Below are the code and all the weights of a small trained network. Each question names an input and a target symbol and asks about switching units off, where a switched-off unit gives its printed mean instead of its output.

import numpy as np


def w(rows, s, z=0):
    codes = np.array(rows[::2]) - 128.0
    scale = np.full(codes.shape[1], s)
    scale[-1] = z or s
    return codes * scale


def f(y):
    return np.maximum(y, 0)


def softmax(a):
    e = np.exp(a - a.max(-1, keepdims=True))
    return e / e.sum(-1, keepdims=True)


def log_softmax(a):
    a = a - a.max(-1, keepdims=True)
    return a - np.log(np.exp(a).sum(-1, keepdims=True))


def net(x, mask):
    ids = ['βεζμξσφω'.index(c) for c in x.split()]
    T = len(ids)
    res = E[ids] + P[:T]
    u = 0
    for l in range(2):
        q, k, v = (res @ M[l].T for M in (Q, K, V))
        z = softmax(np.where(np.tri(T) > 0, q @ k.T / 4**0.5, -1e9)) @ v
        res = res + np.where(mask[u], z, O[l][:, -1]) @ O[l][:, :-1]
        u += 1
        y = f(res @ A[l][:, :-1].T + A[l][:, -1])
        res = res + np.where(mask[u : u + 4], y, B[l][:, -1]) @ B[l][:, :-1]
        u += 4
    return log_softmax(res[-1] @ U[:, :-1].T + U[:, -1])


Q, K, V, O, A, B = {}, {}, {}, {}, {}, {}
E = w([
[156,136,183,104,20,153,118,129],'β',
[186,195,130,146,28,157,113,145],'ε',
[161,180,166,86,59,140,128,149],'ζ',
[149,175,180,76,74,125,134,134],'μ',
[122,150,220,40,106,86,160,123],'ξ',
[128,144,106,182,206,145,81,142],'σ',
[191,139,113,160,10,180,97,208],'φ',
[145,35,133,169,100,56,130,188],'ω',
],0.011)
P = w([
[1,78,33,134,52,196,173,141],'0',
[66,165,46,50,141,91,128,218],'1',
[185,82,148,115,164,186,186,148],'2',
[128,206,132,154,126,114,105,203],'3',
[205,118,134,59,177,106,103,140],'4',
[156,149,219,201,141,162,132,157],'5',
[147,157,140,111,146,62,55,198],'6',
[240,70,192,120,172,132,107,102],'7',
[133,167,203,219,126,89,74,178],'8',
[235,96,147,84,165,42,40,124],'9',
[209,99,247,223,135,129,92,98],'10',
[155,132,159,165,151,25,25,210],'11',
],0.0078)
Q[0] = w([
[26,85,24,123,78,126,220,62],'0.h0',
[45,143,50,110,114,199,194,50],'0.h0',
[36,172,3,62,115,136,163,126],'0.h0',
[50,133,28,73,118,213,220,73],'0.h0',
],0.0047)
K[0] = w([
[179,165,235,62,4,82,160,124],'0.h0',
[165,110,161,75,22,27,185,190],'0.h0',
[115,118,120,117,12,124,162,122],'0.h0',
[152,90,162,125,18,47,184,168],'0.h0',
],0.0044)
V[0] = w([
[159,173,213,41,2,144,173,129],'0.h0',
[135,106,175,100,64,93,176,143],'0.h0',
[70,166,87,100,161,230,104,95],'0.h0',
[147,170,146,152,195,129,84,108],'0.h0',
],0.0083)
O[0] = w([
[165,147,83,160,70,40,254,141,2],'0.h0',
[186,179,99,135,78,83,170,150,84],'0.h0',
[11,14,86,142,164,169,146,131,102],'0.h0',
[99,74,191,169,171,143,60,91,142],'0.h0',
],0.0068,0.0041)
A[0] = w([
[2,158,162,157,93,153,116,161,253],'0.n0',
[83,64,194,152,178,245,101,91,160],'0.n1',
[89,141,33,108,179,177,147,130,107],'0.n2',
[158,161,171,128,169,68,86,160,208],'0.n3',
],0.0074,0.0039)
B[0] = w([
[2,184,215,210,82,60,114,197,186],'0.n0',
[241,155,253,143,167,245,213,141,250],'0.n1',
[69,244,92,145,240,104,180,179,138],'0.n2',
[186,199,168,113,248,85,56,109,217],'0.n3',
],0.0048,0.011)
Q[1] = w([
[196,96,100,35,167,139,41,137],'1.h0',
[131,90,101,98,45,116,200,92],'1.h0',
[182,150,249,133,123,175,75,119],'1.h0',
[220,80,140,139,135,156,220,107],'1.h0',
],0.012)
K[1] = w([
[69,200,242,246,91,61,67,193],'1.h0',
[41,124,77,116,174,157,118,172],'1.h0',
[205,119,160,128,144,86,4,93],'1.h0',
[55,108,33,80,119,2,9,154],'1.h0',
],0.0083)
V[1] = w([
[117,191,148,29,199,59,141,80],'1.h0',
[166,201,64,194,159,156,67,158],'1.h0',
[115,175,94,102,2,155,128,93],'1.h0',
[184,164,191,152,119,168,124,74],'1.h0',
],0.0081)
O[1] = w([
[1,98,12,53,156,104,82,209,126],'1.h0',
[25,120,251,201,44,13,213,145,179],'1.h0',
[132,111,200,159,52,181,29,93,2],'1.h0',
[94,76,135,78,143,205,184,90,237],'1.h0',
],0.0072,0.009)
A[1] = w([
[97,115,10,60,165,143,118,160,21],'1.n0',
[139,109,130,121,166,198,132,73,85],'1.n1',
[105,135,147,73,164,154,137,156,254],'1.n2',
[109,67,126,154,111,129,44,116,130],'1.n3',
],0.011,0.0034)
B[1] = w([
[142,132,127,214,123,137,197,43,144],'1.n0',
[92,111,113,126,75,70,179,176,188],'1.n1',
[158,158,67,107,126,139,110,150,249],'1.n2',
[36,126,85,2,4,203,185,27,136],'1.n3',
],0.011,0.015)
U = w([
[150,166,115,47,17,172,172,135,136],'β',
[47,101,196,122,121,166,106,75,125],'ε',
[74,98,117,90,131,162,64,129,109],'ζ',
[68,85,63,60,126,170,28,161,102],'μ',
[110,114,73,164,149,159,140,43,114],'ξ',
[42,66,106,179,133,2,195,164,113],'σ',
[141,130,199,196,172,148,131,43,2],'φ',
[236,172,141,163,213,155,71,147,206],'ω',
],0.0081,0.0049)

Each question gives the input, a string of symbols that net reads in full, and the target symbol t.
The units are the heads (4 rows each of Q, K, V and O) and the neurons (one row each of A and B). Each row of codes is followed by its name. A weight is (code - 128) times the scale printed after its matrix; where a second scale follows, it is the last column's (O, A, B and U).
mask holds one flag per unit, layer by layer, with each layer's heads first. A switched-off unit (its flag False) gives its mean, the last column of its rows in O or B, instead of its output. The means were averaged over made-up inputs and are rounded, as every weight is.
A unit's drop is (log p(t) with every unit on - log p(t) with that unit switched off) / (log p(t) with every unit on - log p(t) with every unit switched off).
The circuit of an input: a set's keep is (log p(t) with only the set's units on - log p(t) with every unit switched off) / (log p(t) with every unit on - log p(t) with every unit switched off). Starting from all 10 units, units are removed one at a time, each time the one whose removal leaves the highest keep (on an exact tie, the one counted first), for as long as the keep stays at least 0.8.
units of the circuit, in order: the units of the circuit, biggest drop first
unit that matters most: the unit with the biggest drop
top k neurons: the k neurons with the biggest drops, biggest first
top k neurons in layer l: the k neurons of layer l with the biggest drops, biggest first
input σ ω ε ζ ξ ξ, target ξ: unit that matters most -> 1.n0
input ω σ ω μ ξ ω μ β ω ε μ μ, target μ: units of the circuit, in order -> [1.h0, 0.n1]
input ω φ ω ω ω ε ξ ε ε, target σ: top 3 neurons -> [0.n1, 1.n2, 0.n3]
input σ ω ε, target ω: units of the circuit, in order -> [1.h0, 1.n1]
input μ β ω, target β: top 2 neurons -> [0.n1, 1.n3]
input ω ζ φ σ, target φ: units of the circuit, in order -> [1.h0, 1.n2]
input μ μ β σ ω ε ε ω β, target ω: units of the circuit, in order -> [1.h0, 1.n1, 0.n0]
input ξ β β ξ ω ξ ω ε β, target σ: units of the circuit, in order -> [0.h0, 1.n2]
input σ μ ξ μ, target ξ: top 2 neurons -> [1.n0, 0.n0]
input ω ξ β σ φ φ ω ξ ω ξ, target ω: units of the circuit, in order -> [1.n1, 0.n3]
input ω ω ω ξ ζ ω ω μ σ, target μ: units of the circuit, in order -> [1.h0, 0.h0]
input ξ φ φ ε ξ σ ω ω ω ζ ε φ, target ε: units of the circuit, in order -> [1.h0, 1.n2, 0.h0]
input σ ω μ, target ω: top 2 neurons -> [1.n1, 1.n3]
input ξ ω ω ω ω ξ μ ξ ζ ε σ ζ, target σ: units of the circuit, in order -> [1.h0, 0.n1]
input ε ξ β σ σ ε σ μ ε ω ξ ω, target ξ: top 2 neurons in layer 1 -> [1.n0, 1.n2]
input ξ ω σ φ, target σ: top 2 neurons -> [0.n1, 0.n0]
input β β σ ζ, target σ: top neuron -> [0.n1]
input σ ω ω β ω ω, target ω: top 2 neurons in layer 1 -> [1.n1, 1.n3]
input σ σ μ ω μ ω ξ σ, target ξ: units of the circuit, in order -> [1.n0, 1.h0, 0.n3]
input ω μ ξ φ σ, target φ: units of the circuit, in order -> [1.h0, 0.n0]
input ω ω φ ε σ, target ε: top 2 neurons in layer 1 -> [1.n3, 1.n2]
